Below is a small trained network, with its code and all its weights. Each question gives an input and a class and asks what happens when units are switched off, that is, made to give their printed mean instead of their output.

import numpy as np


def w(rows, s, z=0):
    codes = np.array(rows[::2]) - 128.0
    scale = np.full(codes.shape[1], s)
    scale[-1] = z or s
    return codes * scale


def f(y):
    return np.maximum(y, 0)


def log_softmax(a):
    a = a - a.max(-1, keepdims=True)
    return a - np.log(np.exp(a).sum(-1, keepdims=True))


def net(x, mask):
    res = np.array(x, float).reshape(1, 6) / 4 @ E
    y = f(res @ A[0][:, :-1].T + A[0][:, -1])
    res = res + np.where(mask, y, B[0][:, -1]) @ B[0][:, :-1]
    return log_softmax(res[-1] @ U[:, :-1].T + U[:, -1])


A, B = {}, {}
E = w([
[22,238,57,79],'x0',
[242,113,43,18],'x1',
[126,123,134,124],'x2',
[138,136,119,137],'x3',
[133,131,127,134],'x4',
[203,237,254,84],'x5',
],0.0052)
A[0] = w([
[154,155,203,119,110],'N1',
[101,61,56,143,47],'N2',
[81,91,83,194,92],'N3',
[149,135,213,113,156],'N4',
[99,73,98,141,57],'N5',
[163,56,168,191,152],'N6',
[196,130,47,120,62],'N7',
[122,113,91,153,73],'N8',
[41,139,91,76,146],'N9',
[110,50,2,162,59],'N10',
[153,28,190,132,70],'N11',
[20,209,118,94,127],'N12',
[102,184,218,129,155],'N13',
[69,216,102,106,95],'N14',
[225,97,94,98,102],'N15',
[147,172,61,75,114],'N16',
[51,106,179,165,72],'N17',
[127,127,78,163,187],'N18',
[159,180,160,117,44],'N19',
[91,211,74,105,63],'N20',
[78,144,168,206,59],'N21',
[171,129,96,87,62],'N22',
[132,65,167,139,76],'N23',
[59,72,83,172,146],'N24',
[147,210,187,106,40],'N25',
[84,143,164,207,62],'N26',
[164,118,90,91,58],'N27',
[103,162,154,227,56],'N28',
[102,127,154,128,2],'N29',
[191,120,120,189,88],'N30',
],0.0095,0.0078)
B[0] = w([
[155,169,65,119,192],'N1',
[178,223,181,120,174],'N2',
[162,202,100,84,196],'N3',
[148,144,60,143,224],'N4',
[217,233,97,114,150],'N5',
[107,118,117,203,239],'N6',
[60,203,235,66,161],'N7',
[218,220,106,176,137],'N8',
[118,68,152,183,230],'N9',
[165,243,140,111,221],'N10',
[113,171,141,220,180],'N11',
[148,94,142,209,253],'N12',
[162,105,38,84,252],'N13',
[134,111,166,207,204],'N14',
[36,92,180,115,192],'N15',
[65,63,190,144,191],'N16',
[64,151,145,17,188],'N17',
[150,93,68,87,224],'N18',
[171,192,105,118,141],'N19',
[127,131,184,212,177],'N20',
[101,170,165,27,185],'N21',
[118,184,177,31,147],'N22',
[75,107,204,202,153],'N23',
[174,154,90,132,248],'N24',
[200,201,101,114,167],'N25',
[32,122,189,19,182],'N26',
[37,141,231,81,144],'N27',
[41,119,217,18,176],'N28',
[128,238,2,32,128],'N29',
[93,114,164,219,149],'N30',
],0.0079,0.0054)
U = w([
[65,147,233,44,87],'0',
[220,236,71,133,23],'1',
[132,113,117,149,217],'2',
[135,100,102,138,234],'3',
[134,114,210,254,1],'4',
[134,85,84,119,214],'5',
],0.0088,0.0069)

Each question gives the input, the list of numbers given to net, and the class t.
The units are the neurons (one row each of A and B). Each row of codes is followed by its name. A weight is (code - 128) times the scale printed after its matrix; where a second scale follows, it is the last column's (A, B and U).
mask holds one flag per neuron, in row order. A switched-off neuron (its flag False) gives its mean, the last column of its row in B, instead of its output. The means were averaged over made-up inputs and are rounded, as every weight is.
A unit's drop is (log p(t) with every unit on - log p(t) with that unit switched off) / (log p(t) with every unit on - log p(t) with every unit switched off).
The circuit of an input: a set's keep is (log p(t) with only the set's units on - log p(t) with every unit switched off) / (log p(t) with every unit on - log p(t) with every unit switched off). Starting from the 12 units with the biggest drops (on a tie, the unit counted first), units are removed one at a time, each time the one whose removal leaves the highest keep (on an exact tie, the one counted first), for as long as the keep stays at least 0.8.
circuit, biggest first: the units of the circuit, biggest drop first
unit that matters most: the unit with the biggest drop
top k neurons: the k neurons with the biggest drops, biggest first
drop of u: that unit's drop, to one decimal
input [-2,7,-4,7,3,-4], class 0: unit that matters most -> N7
input [-7,8,-8,6,7,3], class 0: circuit, biggest first -> (N15; N7)
input [-2,5,3,1,-2,1], class 0: top 2 neurons -> (N15; N13)
input [3,8,-5,-2,-1,7], class 0: circuit, biggest first -> (N16; N15)
input [1,7,-2,1,5,-7], class 0: circuit, biggest first -> (N7; N15; N27)
input [7,-5,-3,5,-4,0], class 4: circuit, biggest first -> (N12; N14)
input [-7,-2,5,0,-4,-6], class 4: circuit, biggest first -> (N6; N11)
input [-6,7,4,-2,7,1], class 0: circuit, biggest first -> (N15; N7)
input [5,1,-6,5,0,-7], class 1: circuit, biggest first -> (N10; N2)
input [-8,4,-7,-7,1,-8], class 1: top 3 neurons -> (N10; N5; N2)
input [-5,5,-6,0,-1,-6], class 1: top 2 neurons -> (N10; N2)
input [1,7,7,0,-4,-5], class 0: drop of N27 -> 0.1
input [4,-7,-5,-7,7,8], class 1: drop of N12 -> 0.1
input [8,-6,2,2,2,7], class 4: drop of N3 -> 0.2
input [-8,5,0,-4,-7,2], class 4: unit that matters most -> N11
